Below is a small trained network, with its code and all its weights. Each question gives an input and a target symbol and asks what happens when units are switched off, that is, made to give their printed mean instead of their output.

import numpy as np


def w(rows, s, z=0):
    codes = np.array(rows[::2]) - 128.0
    scale = np.full(codes.shape[1], s)
    scale[-1] = z or s
    return codes * scale


def f(y):
    return y / 2 * (1 + np.tanh(0.7978845608 * (y + 0.044715 * y**3)))


def softmax(a):
    e = np.exp(a - a.max(-1, keepdims=True))
    return e / e.sum(-1, keepdims=True)


def log_softmax(a):
    a = a - a.max(-1, keepdims=True)
    return a - np.log(np.exp(a).sum(-1, keepdims=True))


def net(x, mask):
    ids = ['ΘΠΩγδελτφ'.index(c) for c in x.split()]
    T = len(ids)
    res = E[ids] + P[:T]
    u = 0
    for l in range(3):
        q, k, v = (res @ M[l].T for M in (Q, K, V))
        z = softmax(np.where(np.tri(T) > 0, q @ k.T / 2**0.5, -1e9)) @ v
        res = res + np.where(mask[u], z, O[l][:, -1]) @ O[l][:, :-1]
        u += 1
        y = f(res @ A[l][:, :-1].T + A[l][:, -1])
        res = res + np.where(mask[u : u + 4], y, B[l][:, -1]) @ B[l][:, :-1]
        u += 4
    return log_softmax(res[-1] @ U[:, :-1].T + U[:, -1])


Q, K, V, O, A, B = {}, {}, {}, {}, {}, {}
E = w([
[112,68,220,84],'Θ',
[119,19,133,109],'Π',
[129,150,120,184],'Ω',
[54,74,78,120],'γ',
[140,189,160,146],'δ',
[66,150,77,147],'ε',
[192,170,199,108],'λ',
[247,125,57,93],'τ',
[157,160,158,163],'φ',
],0.015)
P = w([
[111,108,89,192],'0',
[117,200,126,3],'1',
[126,173,141,4],'2',
[126,163,139,12],'3',
[129,150,144,27],'4',
[118,148,144,26],'5',
[121,146,151,32],'6',
],0.0054)
Q[0] = w([
[54,125,205,151],'L0H1',
[141,36,150,254],'L0H1',
],0.0054)
K[0] = w([
[81,144,168,153],'L0H1',
[151,189,211,2],'L0H1',
],0.0058)
V[0] = w([
[112,86,96,254],'L0H1',
[156,114,156,67],'L0H1',
],0.0076)
O[0] = w([
[134,72,72,179,2],'L0H1',
[178,116,101,1,172],'L0H1',
],0.0092,0.0019)
A[0] = w([
[37,93,207,95,179],'L0N1',
[176,47,70,154,114],'L0N2',
[254,194,148,113,250],'L0N3',
[78,50,59,137,173],'L0N4',
],0.0098,0.0019)
B[0] = w([
[250,79,144,105,180],'L0N1',
[159,23,84,123,131],'L0N2',
[38,161,53,179,254],'L0N3',
[50,1,61,86,155],'L0N4',
],0.0079,0.008)
Q[1] = w([
[187,54,113,75],'L1H1',
[126,253,174,122],'L1H1',
],0.0073)
K[1] = w([
[152,253,144,32],'L1H1',
[66,96,129,251],'L1H1',
],0.0058)
V[1] = w([
[51,69,124,2],'L1H1',
[121,13,100,199],'L1H1',
],0.004)
O[1] = w([
[145,206,33,57,212],'L1H1',
[249,97,185,255,251],'L1H1',
],0.0069,0.0031)
A[1] = w([
[253,115,151,118,251],'L1N1',
[131,135,182,181,89],'L1N2',
[97,138,197,153,180],'L1N3',
[46,105,125,170,95],'L1N4',
],0.014,0.0022)
B[1] = w([
[246,208,58,140,254],'L1N1',
[217,62,191,30,172],'L1N2',
[105,132,255,108,160],'L1N3',
[239,177,79,203,161],'L1N4',
],0.0068,0.007)
Q[2] = w([
[111,255,205,210],'L2H1',
[113,144,198,57],'L2H1',
],0.0094)
K[2] = w([
[152,121,137,248],'L2H1',
[172,104,126,137],'L2H1',
],0.015)
V[2] = w([
[103,171,2,150],'L2H1',
[200,8,66,132],'L2H1',
],0.0088)
O[2] = w([
[104,30,63,30,190],'L2H1',
[128,31,105,255,253],'L2H1',
],0.0077,0.013)
A[2] = w([
[195,237,91,128,123],'L2N1',
[3,13,71,31,3],'L2N2',
[144,48,38,185,162],'L2N3',
[44,109,24,162,150],'L2N4',
],0.007,0.0053)
B[2] = w([
[176,161,244,54,164],'L2N1',
[104,150,211,255,181],'L2N2',
[113,161,162,58,250],'L2N3',
[63,213,114,102,186],'L2N4',
],0.008,0.022)
U = w([
[169,163,43,171,197],'Θ',
[134,169,184,138,2],'Π',
[190,132,136,104,103],'Ω',
[154,81,149,169,123],'γ',
[118,2,146,39,225],'δ',
[68,68,206,116,170],'ε',
[151,169,142,200,47],'λ',
[110,212,30,152,173],'τ',
[98,127,150,43,133],'φ',
],0.009,0.0046)

Each question gives the input, a string of symbols that net reads in full, and the target symbol t.
The units are the heads (2 rows each of Q, K, V and O) and the neurons (one row each of A and B). Each row of codes is followed by its name. A weight is (code - 128) times the scale printed after its matrix; where a second scale follows, it is the last column's (O, A, B and U).
mask holds one flag per unit, layer by layer, with each layer's heads first. A switched-off unit (its flag False) gives its mean, the last column of its rows in O or B, instead of its output. The means were averaged over made-up inputs and are rounded, as every weight is.
A unit's drop is (log p(t) with every unit on - log p(t) with that unit switched off) / (log p(t) with every unit on - log p(t) with every unit switched off).
The circuit of an input: a set's keep is (log p(t) with only the set's units on - log p(t) with every unit switched off) / (log p(t) with every unit on - log p(t) with every unit switched off). Starting from the 12 units with the biggest drops (on a tie, the unit counted first), units are removed one at a time, each time the one whose removal leaves the highest keep (on an exact tie, the one counted first), for as long as the keep stays at least 0.8.
units of the circuit, in order: the units of the circuit, biggest drop first
unit that matters most: the unit with the biggest drop
k most important neurons: the k neurons with the biggest drops, biggest first
k most important neurons of layer l: the k neurons of layer l with the biggest drops, biggest first
input ε λ Ω, target δ: 4 most important neurons	L1N4, L0N4, L1N2, L0N3
input Ω δ γ ε δ, target γ: unit that matters most	L0H1
input γ φ Ω φ Π γ δ, target Θ: 2 most important neurons	L0N4, L1N4
input λ γ δ Ω τ δ, target φ: units of the circuit, in order	L2H1, L1H1, L2N2
input ε Π λ φ, target δ: units of the circuit, in order	L2H1, L0H1, L1N4
input ε Ω φ ε λ, target δ: units of the circuit, in order	L0H1, L2H1, L1N4
input Θ ε Ω φ, target τ: 2 most important neurons of layer 2	L2N3, L2N1
input γ Θ τ φ γ, target ε: 4 most important neurons	L2N2, L0N4, L1N1, L0N3
input δ Ω γ φ, target Π: 4 most important neurons	L0N4, L1N3, L0N3, L2N1
input λ Ω λ λ ε, target φ: units of the circuit, in order	L2H1, L0N3
input φ λ Ω, target λ: 2 most important neurons	L1N2, L2N3
input τ Θ δ γ λ δ δ, target ε: 3 most important neurons	L1N1, L2N2, L0N2
input Π τ Θ λ, target Ω: 3 most important neurons	L0N4, L0N2, L1N1
input γ δ φ γ φ Θ δ, target Θ: 4 most important neurons	L1N4, L0N4, L1N1, L1N2
input φ δ δ Ω Θ, target Ω: most important neuron	L0N1
input δ λ δ, target Π: 3 most important neurons	L1N3, L0N4, L0N3
input ε φ δ Ω, target δ: 3 most important neurons of layer 1	L1N4, L1N2, L1N1
input Π λ λ ε φ λ Ω, target Ω: 2 most important neurons of layer 0	L0N4, L0N2
input γ Ω λ γ δ τ λ, target Θ: 3 most important neurons	L0N4, L1N4, L1N1
input γ Θ γ Θ λ Ω, target Θ: 3 most important neurons	L1N1, L0N4, L1N4
input τ γ τ, target τ: unit that matters most	L0N3
input Π γ φ δ φ, target Ω: 3 most important neurons	L0N4, L2N1, L0N3
input Θ ε Π δ Θ γ Ω, target τ: 3 most important neurons	L1N1, L0N1, L2N3
input Θ λ λ, target τ: 3 most important neurons	L0N3, L0N1, L1N1
input Π Ω γ ε γ, target ε: 2 most important neurons of layer 2	L2N2, L2N3
input δ φ φ γ Π δ, target Π: 3 most important neurons of layer 1	L1N3, L1N2, L1N1
input Ω τ λ λ λ φ, target γ: unit that matters most	L1H1
input Θ λ φ φ φ δ δ, target τ: 3 most important neurons of layer 2	L2N1, L2N2, L2N3
input Θ γ δ Ω γ δ λ, target τ: 2 most important neurons of layer 1	L1N1, L1N2
input Θ Π γ γ ε τ Ω, target τ: 3 most important neurons of layer 1	L1N1, L1N2, L1N3
